Here is a tiny trained network, its code and every weight. The questions are about switching its units off for an input and a class, where a switched-off unit gives its printed mean instead of its output.

import numpy as np


def w(rows, s, z=0):
    codes = np.array(rows[::2]) - 128.0
    scale = np.full(codes.shape[1], s)
    scale[-1] = z or s
    return codes * scale


def norm(h):
    return h / np.sqrt((h * h).mean(-1, keepdims=True) + 1e-5)


def f(y):
    return np.maximum(y, 0)


def log_softmax(a):
    a = a - a.max(-1, keepdims=True)
    return a - np.log(np.exp(a).sum(-1, keepdims=True))


def net(x, mask):
    res = np.array(x, float).reshape(1, 4) / 4 @ E
    u = 0
    for l in range(3):
        y = f(norm(res) @ A[l][:, :-1].T + A[l][:, -1])
        res = res + np.where(mask[u : u + 9], y, B[l][:, -1]) @ B[l][:, :-1]
        u += 9
    return log_softmax(norm(res)[-1] @ U[:, :-1].T + U[:, -1])


A, B = {}, {}
E = w([
[5,155,156,101,111,86,204,184,138,147,143,148],'x0',
[198,110,141,112,144,126,101,154,141,76,6,64],'x1',
[129,109,78,194,141,158,178,73,93,200,125,171],'x2',
[77,103,147,225,203,153,70,159,119,166,94,71],'x3',
],0.0033)
A[0] = w([
[131,117,92,99,53,167,125,61,58,200,195,83,133],'L0N0',
[125,96,183,144,112,152,159,129,126,105,66,81,61],'L0N1',
[191,112,73,152,79,155,173,72,103,190,67,130,173],'L0N2',
[132,133,121,134,172,78,2,128,144,132,77,18,106],'L0N3',
[199,86,88,153,118,151,138,115,96,97,155,143,9],'L0N4',
[100,80,122,161,200,142,74,107,87,192,99,153,60],'L0N5',
[114,85,141,120,133,115,161,159,113,75,84,119,41],'L0N6',
[153,53,108,207,140,156,108,180,74,114,93,110,144],'L0N7',
[149,112,112,161,183,152,112,103,115,178,138,126,61],'L0N8',
],0.0033,0.0011)
B[0] = w([
[56,197,141,137,171,49,166,179,139,100,59,109,223],'L0N0',
[196,113,138,165,145,135,104,163,157,68,206,123,183],'L0N1',
[109,191,123,95,177,92,180,36,128,173,152,253,255],'L0N2',
[47,153,68,141,26,152,86,196,92,113,190,83,244],'L0N3',
[140,149,12,111,131,98,186,121,216,111,114,165,192],'L0N4',
[197,101,102,120,203,175,112,97,217,117,43,98,200],'L0N5',
[188,182,93,189,166,176,103,138,102,132,134,117,173],'L0N6',
[204,150,222,46,109,54,131,102,184,57,73,168,214],'L0N7',
[88,125,169,151,178,47,103,134,200,92,117,150,184],'L0N8',
],0.003)
A[1] = w([
[193,181,118,116,140,127,46,147,153,138,110,75,254],'L1N0',
[255,165,148,25,107,113,179,149,118,69,183,127,140],'L1N1',
[220,168,161,53,32,105,101,112,123,103,84,191,111],'L1N2',
[115,79,149,66,159,129,133,103,87,143,110,106,29],'L1N3',
[159,100,193,98,77,102,136,146,96,64,16,65,98],'L1N4',
[93,142,86,59,104,37,106,146,149,116,159,146,158],'L1N5',
[134,51,112,188,158,155,92,73,143,163,19,99,76],'L1N6',
[73,155,131,168,109,85,147,168,106,177,156,150,71],'L1N7',
[161,148,87,121,46,145,87,166,158,27,115,85,124],'L1N8',
],0.0031,0.00088)
B[1] = w([
[21,117,154,107,82,138,201,243,106,74,104,75,216],'L1N0',
[128,140,120,202,240,93,41,78,112,103,62,74,254],'L1N1',
[121,94,55,182,205,114,95,185,179,152,128,94,240],'L1N2',
[148,74,152,147,152,164,126,172,127,210,112,119,128],'L1N3',
[122,4,133,151,210,149,177,150,228,72,104,73,217],'L1N4',
[167,86,190,119,53,208,131,109,55,37,162,141,216],'L1N5',
[203,161,218,71,68,118,104,111,104,14,221,130,181],'L1N6',
[127,68,105,86,122,237,159,126,106,124,208,100,180],'L1N7',
[234,115,69,160,63,204,153,147,119,74,136,47,233],'L1N8',
],0.003,0.0038)
A[2] = w([
[166,134,77,148,191,78,119,49,129,141,74,190,59],'L2N0',
[102,121,157,135,182,97,49,168,194,100,68,83,101],'L2N1',
[117,181,121,32,44,128,170,151,3,106,185,175,178],'L2N2',
[94,98,58,198,163,154,110,183,163,171,125,100,177],'L2N3',
[89,148,138,97,56,97,138,124,72,145,136,142,2],'L2N4',
[189,116,98,46,76,86,161,169,181,111,99,163,207],'L2N5',
[86,118,182,157,64,177,168,191,33,156,197,143,172],'L2N6',
[83,94,149,102,137,137,154,131,153,123,191,177,129],'L2N7',
[230,163,127,104,143,95,105,60,112,57,150,147,157],'L2N8',
],0.0039,0.0009)
B[2] = w([
[75,219,67,134,65,142,147,90,207,137,19,192,235],'L2N0',
[209,109,181,115,138,126,167,142,48,126,221,131,254],'L2N1',
[223,174,254,150,93,132,78,77,96,110,158,173,218],'L2N2',
[152,47,102,121,160,86,150,148,138,99,105,89,186],'L2N3',
[192,74,163,81,89,176,142,117,62,112,147,176,155],'L2N4',
[128,84,124,190,234,129,184,147,159,131,116,145,209],'L2N5',
[127,120,74,49,82,173,78,79,80,179,96,165,200],'L2N6',
[122,123,128,94,176,178,191,155,97,202,119,95,192],'L2N7',
[40,140,155,168,92,68,103,161,153,212,107,101,243],'L2N8',
],0.0043,0.0041)
U = w([
[127,137,194,43,69,193,152,82,27,162,185,201,198],'0',
[204,34,166,150,168,113,139,229,134,2,128,25,202],'1',
[116,192,74,178,150,82,182,56,218,156,21,215,176],'2',
[140,171,186,158,100,48,47,103,138,102,147,122,48],'3',
[41,55,19,76,153,167,151,147,90,202,122,97,97],'4',
[150,105,32,97,109,90,104,131,145,106,81,91,3],'5',
[125,142,74,108,31,144,56,146,105,74,121,101,58],'6',
],0.0077,0.0035)

Each question gives the input, the list of numbers given to net, and the class t.
The units are the neurons (one row each of A and B). Each row of codes is followed by its name. A weight is (code - 128) times the scale printed after its matrix; where a second scale follows, it is the last column's (A, B and U).
mask holds one flag per neuron, layer by layer. A switched-off neuron (its flag False) gives its mean, the last column of its row in B, instead of its output. The means were averaged over made-up inputs and are rounded, as every weight is.
A unit's drop is (log p(t) with every unit on - log p(t) with that unit switched off) / (log p(t) with every unit on - log p(t) with every unit switched off).
The circuit of an input: a set's keep is (log p(t) with only the set's units on - log p(t) with every unit switched off) / (log p(t) with every unit on - log p(t) with every unit switched off). Starting from the 12 units with the biggest drops (on a tie, the unit counted first), units are removed one at a time, each time the one whose removal leaves the highest keep (on an exact tie, the one counted first), for as long as the keep stays at least 0.8.
circuit, biggest first: the units of the circuit, biggest drop first
most important unit: the unit with the biggest drop
top k neurons: the k neurons with the biggest drops, biggest first
k most important neurons of layer l: the k neurons of layer l with the biggest drops, biggest first
drop of u: that unit's drop, to one decimal
input [-3,-6,-1,-6], class 2: circuit, biggest first -> L1N1, L2N1
input [-4,5,2,-3], class 2: most important unit -> L0N2
input [-7,-6,-7,1], class 6: circuit, biggest first -> L0N3, L1N4, L2N5
input [8,-1,4,2], class 0: top 3 neurons -> L1N2, L1N1, L1N4
input [-2,-7,4,3], class 2: 2 most important neurons of layer 1 -> L1N0, L1N5
input [-2,8,3,-5], class 2: top 2 neurons -> L0N2, L2N0
input [3,-4,-3,4], class 0: top 3 neurons -> L1N2, L1N4, L1N1
input [6,1,5,5], class 0: 2 most important neurons of layer 1 -> L1N6, L1N2
input [5,2,8,-2], class 0: top 4 neurons -> L1N1, L1N2, L1N4, L1N7
input [-7,-5,-7,3], class 6: top 2 neurons -> L0N3, L1N4
input [-6,0,8,8], class 2: top 2 neurons -> L2N0, L0N2
input [5,2,5,6], class 1: top 2 neurons -> L0N5, L0N2
input [-7,-5,-4,-6], class 2: 3 most important neurons of layer 0 -> L0N3, L0N4, L0N1
input [8,-1,-8,6], class 0: most important neuron of layer 2 -> L2N6
input [8,-2,-7,7], class 0: drop of L1N4 -> 0.3
input [2,-6,-8,3], class 0: drop of L2N1 -> 0.0
input [7,-6,4,3], class 0: drop of L1N7 -> 0.1
